grid =
array([[  2.8,  37.8, -10.4,   2.4,  40.5,  16.1, -11.8, -63.4,  -9.8,
        -29.9,  -8.0,   8.2],
       [  1.0, -28.0,   0.7,   5.5, -15.9,   5.6,   8.3, -12.0,  14.2,
         20.2, -25.8, -15.1],
       [ 18.3,   5.9,  -3.7,  -6.9,  20.8,  19.3,  -6.6, -14.7,   5.7,
          3.0,  -3.2,  -0.9],
       [ 17.1, -34.0,  25.5,  -2.5, -22.5,  22.3,   6.3,  15.7,  11.0,
         -4.4, -12.4,  18.8]])
The 3rd entry in reading order: -10.4
The entry just left of 19.3 -> 20.8
Read off the entry just left of 16.1.
40.5
The third largest entry is 25.5
The smallest entry is -63.4
The entry just left of the largest entry -> 2.4
The entry just left of the smallest entry: -11.8
The entry just right of the smallest entry: -9.8
Read off the entry just left of -25.8.
20.2
Read off the entry just right of -2.5.
-22.5
The 3rd smallest entry is -29.9
Read off the first entry in reading order.
2.8
Read off the entry just left of -34.0.
17.1
Read off the entry just right of 5.5.
-15.9
The 2nd largest entry -> 37.8
Read off the 2nd smallest entry.
-34.0
